Rows are numbered. After the first two, each row is followed by the number of the nearest row among all rows above it, by straight-line distance.
1: -0.75; -2.75; 1.54; 2.20; 2.08; -0.64; -0.34; -2.21; -2.14; -0.66; -8.22; 0.01; -0.41; 0.56; -3.65; 1.66
2: -0.79; -3.40; 1.48; 1.51; 2.14; -1.07; -0.40; -2.24; -1.77; -2.12; -0.20; 1.54; -0.38; 1.76; -2.55; 0.72
3: -1.61; -2.12; 1.39; 1.89; 2.34; -1.66; -0.73; -2.16; -3.44; 0.92; 3.94; -1.47; -0.40; -0.25; -1.72; 2.51
2
4: -1.08; -2.79; 1.56; 0.93; 2.18; -1.49; -0.50; -0.90; -1.68; -2.36; -4.52; 3.97; -0.48; 2.52; -2.46; -0.35
2
5: -1.58; -2.27; -0.75; 0.62; 0.45; 1.91; -3.32; -0.43; -0.96; -0.40; 0.96; -3.38; 1.21; 0.36; 0.47; -1.15
3
6: -1.61; -1.45; -0.85; 1.24; -0.17; 0.21; -0.98; -1.72; -2.05; 3.53; 0.76; -5.23; -0.48; -0.84; 0.01; 0.66
5
7: 0.92; -3.27; 2.02; 2.78; 2.94; 1.40; 2.51; -2.75; -0.57; -1.43; -4.35; 0.67; -0.83; 0.93; -2.99; 1.09
1
8: 0.74; -3.69; -0.05; 1.33; 2.18; 3.30; -3.84; -2.50; 3.43; -2.17; -1.10; -2.29; 1.01; 0.07; -1.37; -0.24
5
9: -1.56; -3.07; -0.81; 0.63; 0.05; 2.30; -3.35; -0.74; -0.92; -0.42; -3.36; -3.48; 1.07; 0.65; 0.40; -1.12
5
10: -0.15; -1.32; 1.12; 2.48; 1.53; 0.71; 2.49; -2.09; -2.00; 3.28; 0.87; -3.55; -0.93; -0.84; -1.78; 2.47
6
11: 1.06; -4.58; 0.13; 1.14; 1.02; 4.80; -1.99; -1.32; 2.22; -3.05; -4.75; -1.27; 1.34; 1.17; -1.39; -1.84
8
12: 0.77; -4.47; 2.19; 1.70; 1.80; 1.27; 1.37; -2.55; -0.06; -3.29; -2.56; 2.72; -0.60; 2.36; -3.41; 0.10
7
13: 1.15; -2.72; 1.37; 2.53; 0.01; 3.47; 3.54; -2.90; 1.21; 1.25; -3.09; -2.71; -1.13; 0.69; -1.94; 0.04
7
14: -1.53; -2.70; 1.39; 1.05; 2.40; -1.91; -1.59; -1.66; -2.46; -1.21; -2.21; 1.81; -0.28; 1.75; -2.11; 0.72
2
15: -1.02; -2.76; -0.63; 1.26; -0.71; 1.49; -1.28; -1.66; -0.65; 0.83; -0.06; -4.17; 0.07; 1.06; 0.24; -0.91
5
16: -0.44; -3.72; -0.24; 1.36; -0.67; 3.13; -0.71; -1.49; 0.54; -1.82; -3.42; -2.82; 0.34; 2.02; -0.15; -2.03
9
17: -0.36; -3.42; -0.50; 1.30; -0.68; 2.97; -0.91; -1.62; 0.38; -1.42; -8.77; -2.85; 0.32; 1.87; -0.12; -1.94
16
18: 0.03; -1.97; 1.40; 2.47; 1.05; 1.21; 2.65; -2.26; -1.43; 3.28; -6.16; -3.26; -1.22; -0.75; -1.91; 2.26
13
19: -0.46; -1.59; 0.48; 1.77; -0.03; 1.56; 1.29; -2.09; -1.01; 3.03; -0.62; -3.80; -0.91; -0.54; -0.75; 0.86
10
20: 0.48; -3.71; -0.13; 1.13; 2.05; 3.29; -4.01; -2.47; 3.12; -1.71; 7.19; -2.02; 1.11; -0.04; -1.44; -0.16
8
21: -0.65; -2.28; -0.29; 1.67; -0.53; 1.84; 0.40; -2.19; -0.36; 1.77; -4.68; -3.64; -0.59; 0.05; -0.60; -0.08
19
22: 0.59; -3.46; -0.04; 1.87; -0.94; 3.86; 0.52; -1.88; 1.42; -1.23; -7.71; -2.45; -0.21; 2.13; -0.79; -2.16
17
23: 0.34; -3.83; 0.03; 1.72; -1.48; 3.52; 0.60; -2.01; 1.32; -1.02; 7.34; -2.51; -0.24; 1.86; -0.71; -1.76
20
24: -1.41; -2.86; 1.25; 1.15; 2.31; -2.07; -1.68; -1.77; -2.80; -1.54; 0.13; 2.06; -0.33; 1.99; -2.32; 0.32
2
25: -1.67; -2.06; 1.08; 1.70; 2.10; -2.13; -1.45; -2.03; -3.06; -0.25; 6.67; 0.00; -0.17; 0.47; -1.70; 1.79
3
26: -1.95; -2.48; 1.20; 1.04; 2.44; -2.50; -2.10; -1.05; -3.08; -1.20; -1.48; 2.23; -0.27; 1.59; -2.01; 0.59
14
27: -0.10; -2.87; -0.07; 1.59; -0.49; 2.15; 0.98; -2.30; 0.08; 1.22; -3.81; -3.70; -0.59; 0.38; -0.82; -0.39
21
28: -0.68; -3.02; -0.16; 1.24; -0.75; 2.76; -1.01; -1.53; 0.39; -0.65; 5.40; -3.20; 0.26; 1.72; 0.12; -1.98
23
